Below is a small trained network, with its code and all its weights. Each question gives an input and a class and asks what happens when units are switched off, that is, made to give their printed mean instead of their output.

import numpy as np


def w(rows, s, z=0):
    codes = np.array(rows[::2]) - 128.0
    scale = np.full(codes.shape[1], s)
    scale[-1] = z or s
    return codes * scale


def f(y):
    return y / 2 * (1 + np.tanh(0.7978845608 * (y + 0.044715 * y**3)))


def log_softmax(a):
    a = a - a.max(-1, keepdims=True)
    return a - np.log(np.exp(a).sum(-1, keepdims=True))


def net(x, mask):
    res = np.array(x, float).reshape(1, 4) / 4 @ E
    y = f(res @ A[0][:, :-1].T + A[0][:, -1])
    res = res + np.where(mask, y, B[0][:, -1]) @ B[0][:, :-1]
    return log_softmax(res[-1] @ U[:, :-1].T + U[:, -1])


A, B = {}, {}
E = w([
[127,132,163,130,125,132,15,126,126,138,133,82],'x0',
[127,107,152,128,129,126,87,125,126,169,130,242],'x1',
[127,254,112,128,125,129,115,130,131,129,141,152],'x2',
[128,143,239,122,127,127,166,127,125,123,154,125],'x3',
],0.006)
A[0] = w([
[133,117,67,129,124,126,111,130,124,121,120,131,17],'n0',
[128,118,46,125,125,133,99,130,129,127,126,123,173],'n1',
[126,115,52,124,125,130,102,131,128,126,129,131,54],'n2',
[129,130,167,132,131,128,18,128,129,129,132,65,4],'n3',
[127,40,134,130,128,128,140,121,127,124,128,110,72],'n4',
[129,245,114,133,127,124,121,124,125,124,128,146,7],'n5',
[127,163,106,130,126,128,167,129,124,113,130,19,10],'n6',
[125,211,117,125,130,130,123,126,129,128,125,145,233],'n7',
[131,144,116,128,129,131,150,134,129,122,124,59,131],'n8',
[131,140,208,124,121,128,152,133,121,118,135,124,40],'n9',
[129,119,147,131,128,130,83,132,125,137,129,249,12],'n10',
[127,52,136,124,129,128,129,129,127,127,121,112,250],'n11',
[131,58,137,134,128,124,136,127,125,126,124,114,8],'n12',
[126,148,223,123,126,132,163,129,130,125,134,112,149],'n13',
[129,124,92,132,132,128,244,129,130,124,130,162,12],'n14',
],0.019,0.0036)
B[0] = w([
[106,156,95,111,226,200,104,118,155,189,86,141,146],'n0',
[135,163,133,200,134,44,126,68,133,139,109,71,200],'n1',
[118,171,112,145,210,155,105,95,151,166,99,114,167],'n2',
[122,244,111,47,75,145,146,137,109,110,92,216,218],'n3',
[125,116,136,84,139,177,118,177,149,142,149,49,219],'n4',
[116,119,119,62,162,219,122,207,144,152,150,37,212],'n5',
[122,5,155,74,135,122,127,81,163,148,114,194,216],'n6',
[150,111,152,147,52,69,143,157,116,99,164,16,224],'n7',
[130,54,151,131,131,128,123,117,133,134,139,185,188],'n8',
[120,154,82,142,210,160,97,97,158,172,86,118,181],'n9',
[121,6,155,70,135,121,134,72,162,139,109,194,243],'n10',
[152,109,153,147,45,55,147,150,115,93,170,18,253],'n11',
[103,129,103,50,197,238,117,185,154,177,130,104,177],'n12',
[128,160,105,205,163,64,112,70,135,151,102,68,228],'n13',
[121,253,121,50,73,139,108,127,108,113,89,205,227],'n14',
],0.022,0.0071)
U = w([
[134,112,135,108,120,176,131,217,142,131,195,35,108],'0',
[119,11,168,112,140,114,134,85,160,134,126,203,128],'1',
[114,243,104,82,72,142,129,139,90,90,88,198,115],'2',
[118,170,74,228,227,94,92,81,146,174,95,95,117],'3',
[192,104,153,254,56,45,178,148,51,19,215,122,255],'4',
[120,127,99,177,190,201,130,164,106,117,146,176,101],'5',
[115,127,104,161,199,187,133,163,101,118,166,178,98],'6',
],0.0092,0.0077)

Each question gives the input, the list of numbers given to net, and the class t.
The units are the neurons (one row each of A and B). Each row of codes is followed by its name. A weight is (code - 128) times the scale printed after its matrix; where a second scale follows, it is the last column's (A, B and U).
mask holds one flag per neuron, in row order. A switched-off neuron (its flag False) gives its mean, the last column of its row in B, instead of its output. The means were averaged over made-up inputs and are rounded, as every weight is.
A unit's drop is (log p(t) with every unit on - log p(t) with that unit switched off) / (log p(t) with every unit on - log p(t) with every unit switched off).
The circuit of an input: a set's keep is (log p(t) with only the set's units on - log p(t) with every unit switched off) / (log p(t) with every unit on - log p(t) with every unit switched off). Starting from the 12 units with the biggest drops (on a tie, the unit counted first), units are removed one at a time, each time the one whose removal leaves the highest keep (on an exact tie, the one counted first), for as long as the keep stays at least 0.8.
units of the circuit, in order: the units of the circuit, biggest drop first
most important unit: the unit with the biggest drop
k most important neurons: the k neurons with the biggest drops, biggest first
drop when u is switched off: that unit's drop, to one decimal
input [1,-4,1,-3], class 1: units of the circuit, in order	(n6)
input [-8,-3,5,-8], class 2: 3 most important neurons	(n14, n13, n9)
input [5,-2,0,-6], class 3: 4 most important neurons	(n1, n14, n2, n0)
input [1,8,-8,-1], class 0: 2 most important neurons	(n4, n11)
input [-4,-4,0,-3], class 1: 3 most important neurons	(n3, n6, n8)
input [-1,-7,-7,8], class 3: 3 most important neurons	(n13, n9, n10)
input [-8,3,-8,2], class 0: 2 most important neurons	(n4, n11)
input [-8,6,-8,5], class 0: 4 most important neurons	(n4, n11, n3, n12)
input [-4,-2,6,-7], class 3: 3 most important neurons	(n1, n2, n11)
input [7,8,5,-3], class 1: 2 most important neurons	(n10, n14)
input [2,4,6,7], class 3: 3 most important neurons	(n13, n9, n11)
input [-4,8,8,-2], class 0: drop when n7 is switched off	5.1
input [-6,6,-8,-8], class 0: drop when n12 is switched off	0.8
input [1,0,-3,-4], class 3: drop when n13 is switched off	-0.1
input [1,0,0,4], class 3: most important unit	n11
